Below are the code and all the weights of a small trained network. Each question names an input and a target symbol and asks about switching units off, where a switched-off unit gives its printed mean instead of its output.

import numpy as np


def w(rows, s, z=0):
    codes = np.array(rows[::2]) - 128.0
    scale = np.full(codes.shape[1], s)
    scale[-1] = z or s
    return codes * scale


def norm(h):
    return h / np.sqrt((h * h).mean(-1, keepdims=True) + 1e-5)


def f(y):
    return y / 2 * (1 + np.tanh(0.7978845608 * (y + 0.044715 * y**3)))


def softmax(a):
    e = np.exp(a - a.max(-1, keepdims=True))
    return e / e.sum(-1, keepdims=True)


def log_softmax(a):
    a = a - a.max(-1, keepdims=True)
    return a - np.log(np.exp(a).sum(-1, keepdims=True))


def net(x, mask):
    ids = ['αδζλμξψ'.index(c) for c in x.split()]
    T = len(ids)
    res = E[ids] + P[:T]
    u = 0
    for l in range(2):
        q, k, v = (norm(res) @ M[l].T for M in (Q, K, V))
        z = softmax(np.where(np.tri(T) > 0, q @ k.T / 3**0.5, -1e9)) @ v
        res = res + np.where(mask[u], z, O[l][:, -1]) @ O[l][:, :-1]
        u += 1
        y = f(norm(res) @ A[l][:, :-1].T + A[l][:, -1])
        res = res + np.where(mask[u : u + 4], y, B[l][:, -1]) @ B[l][:, :-1]
        u += 4
    return log_softmax(norm(res)[-1] @ U[:, :-1].T + U[:, -1])


Q, K, V, O, A, B = {}, {}, {}, {}, {}, {}
E = w([
[157,125,78,145,160,160],'α',
[232,42,193,113,111,79],'δ',
[93,55,150,160,60,104],'ζ',
[103,129,92,209,128,98],'λ',
[224,74,161,117,171,55],'μ',
[139,82,139,161,98,191],'ξ',
[249,124,188,91,177,172],'ψ',
],0.012)
P = w([
[95,247,144,140,82,84],'0',
[176,53,66,129,157,93],'1',
[167,110,178,167,142,80],'2',
[192,112,83,174,102,146],'3',
[52,158,45,62,115,93],'4',
[71,59,87,132,181,140],'5',
[87,221,189,133,154,66],'6',
[166,206,128,187,72,145],'7',
[61,178,70,124,120,109],'8',
[158,81,64,188,107,174],'9',
[83,153,172,169,165,75],'10',
],0.011)
Q[0] = w([
[78,167,75,93,99,128],'0.h0',
[88,23,19,143,179,157],'0.h0',
[137,131,164,166,254,184],'0.h0',
],0.0056)
K[0] = w([
[152,148,81,129,83,120],'0.h0',
[124,55,70,146,177,140],'0.h0',
[146,154,110,191,254,166],'0.h0',
],0.0084)
V[0] = w([
[83,60,123,129,206,171],'0.h0',
[73,116,224,149,253,164],'0.h0',
[128,224,55,161,199,132],'0.h0',
],0.004)
O[0] = w([
[79,3,142,82,91,80,30],'0.h0',
[52,110,199,191,148,96,1],'0.h0',
[62,96,172,164,179,150,69],'0.h0',
],0.0061,0.00097)
A[0] = w([
[160,123,167,77,139,201,9],'0.n0',
[207,125,56,175,149,94,191],'0.n1',
[199,130,215,56,170,193,199],'0.n2',
[114,114,159,255,170,114,254],'0.n3',
],0.0065,0.0021)
B[0] = w([
[30,106,125,254,43,17,121],'0.n0',
[47,115,145,231,171,113,255],'0.n1',
[124,114,64,61,124,197,198],'0.n2',
[107,78,178,46,98,140,236],'0.n3',
],0.0089,0.005)
Q[1] = w([
[202,11,176,191,192,103],'1.h0',
[119,102,247,37,196,60],'1.h0',
[234,135,191,180,144,74],'1.h0',
],0.011)
K[1] = w([
[141,210,209,105,112,123],'1.h0',
[164,138,162,203,122,160],'1.h0',
[130,251,109,147,108,121],'1.h0',
],0.019)
V[1] = w([
[90,124,123,149,35,189],'1.h0',
[47,154,121,176,190,129],'1.h0',
[72,121,150,143,34,8],'1.h0',
],0.015)
O[1] = w([
[125,140,14,142,60,188,3],'1.h0',
[37,93,167,132,174,219,61],'1.h0',
[65,222,107,9,126,103,140],'1.h0',
],0.012,0.0021)
A[1] = w([
[42,78,119,19,120,133,142],'1.n0',
[241,155,116,103,102,2,3],'1.n1',
[138,110,232,149,188,113,113],'1.n2',
[200,64,130,180,135,71,38],'1.n3',
],0.0088,0.0051)
B[1] = w([
[143,145,166,158,84,154,203],'1.n0',
[100,182,105,172,188,198,188],'1.n1',
[126,99,87,67,146,92,254],'1.n2',
[116,249,182,140,107,148,207],'1.n3',
],0.018,0.0058)
U = w([
[82,2,151,146,177,200,38],'α',
[158,225,143,145,174,109,70],'δ',
[126,166,64,13,55,59,108],'ζ',
[35,131,180,81,117,213,62],'λ',
[152,81,182,42,149,39,254],'μ',
[168,52,7,127,77,95,242],'ξ',
[232,91,192,202,99,86,121],'ψ',
],0.0099,0.003)

Each question gives the input, a string of symbols that net reads in full, and the target symbol t.
The units are the heads (3 rows each of Q, K, V and O) and the neurons (one row each of A and B). Each row of codes is followed by its name. A weight is (code - 128) times the scale printed after its matrix; where a second scale follows, it is the last column's (O, A, B and U).
mask holds one flag per unit, layer by layer, with each layer's heads first. A switched-off unit (its flag False) gives its mean, the last column of its rows in O or B, instead of its output. The means were averaged over made-up inputs and are rounded, as every weight is.
A unit's drop is (log p(t) with every unit on - log p(t) with that unit switched off) / (log p(t) with every unit on - log p(t) with every unit switched off).
The circuit of an input: a set's keep is (log p(t) with only the set's units on - log p(t) with every unit switched off) / (log p(t) with every unit on - log p(t) with every unit switched off). Starting from all 10 units, units are removed one at a time, each time the one whose removal leaves the highest keep (on an exact tie, the one counted first), for as long as the keep stays at least 0.8.
circuit, biggest first: the units of the circuit, biggest drop first
unit that matters most: the unit with the biggest drop
k most important neurons: the k neurons with the biggest drops, biggest first
top k neurons in layer l: the k neurons of layer l with the biggest drops, biggest first
drop when u is switched off: that unit's drop, to one decimal
input δ ψ α μ, target δ: circuit, biggest first -> (1.n1)
input ξ α μ μ ξ ξ λ ξ, target ξ: circuit, biggest first -> (0.n1; 1.h0)
input μ μ ψ ξ μ ψ α ζ ξ ξ ξ, target ζ: circuit, biggest first -> (0.n2; 1.h0; 0.n3)
input λ δ ψ μ ξ δ δ ζ ψ α, target δ: circuit, biggest first -> (1.h0; 1.n1; 0.n2)
input μ ψ μ ξ ψ μ μ ξ ζ, target μ: circuit, biggest first -> (1.h0; 1.n2)
input ψ δ μ ψ ψ, target δ: circuit, biggest first -> (1.h0; 1.n1)
input ψ ξ ξ ξ ζ μ μ λ α λ ψ, target λ: circuit, biggest first -> (0.n2; 1.h0; 0.h0)
input δ δ μ ζ λ λ α λ μ δ, target δ: circuit, biggest first -> (0.h0; 1.n1; 1.h0)
input α μ ξ ζ ψ δ ζ, target ζ: 2 most important neurons -> (0.n1; 0.n3)
input λ μ ξ δ ψ ξ μ ψ μ ψ, target μ: circuit, biggest first -> (0.n2; 1.h0; 1.n2)
input μ α μ α ξ ψ ζ, target α: circuit, biggest first -> (1.h0; 0.n1)
input ξ μ λ ψ μ, target ξ: 2 most important neurons -> (0.n2; 0.n1)
input δ ψ ψ, target δ: circuit, biggest first -> (1.h0; 1.n1; 0.h0)
input ξ δ λ ζ ζ α, target λ: 2 most important neurons -> (0.n3; 1.n0)
input λ δ μ μ μ δ λ λ ψ ζ, target λ: unit that matters most -> 0.n3
input ξ λ μ ζ ψ α λ μ μ ψ, target λ: 2 most important neurons -> (0.n3; 0.n2)
input ψ ξ λ ψ λ, target ξ: drop when 0.n1 is switched off -> 0.3
input μ δ ξ ξ λ ζ ζ ξ ζ ψ, target ζ: drop when 0.n0 is switched off -> 0.0
input λ μ μ, target λ: drop when 1.h0 is switched off -> 0.6
input α μ ψ ζ ζ ζ ξ μ μ ζ ξ, target μ: unit that matters most -> 0.n3
input ψ μ ξ ψ α μ, target ψ: top 2 neurons in layer 0 -> (0.n2; 0.n1)
input ψ ξ α α μ μ ψ ζ μ ψ, target ψ: 2 most important neurons -> (0.n1; 1.n3)
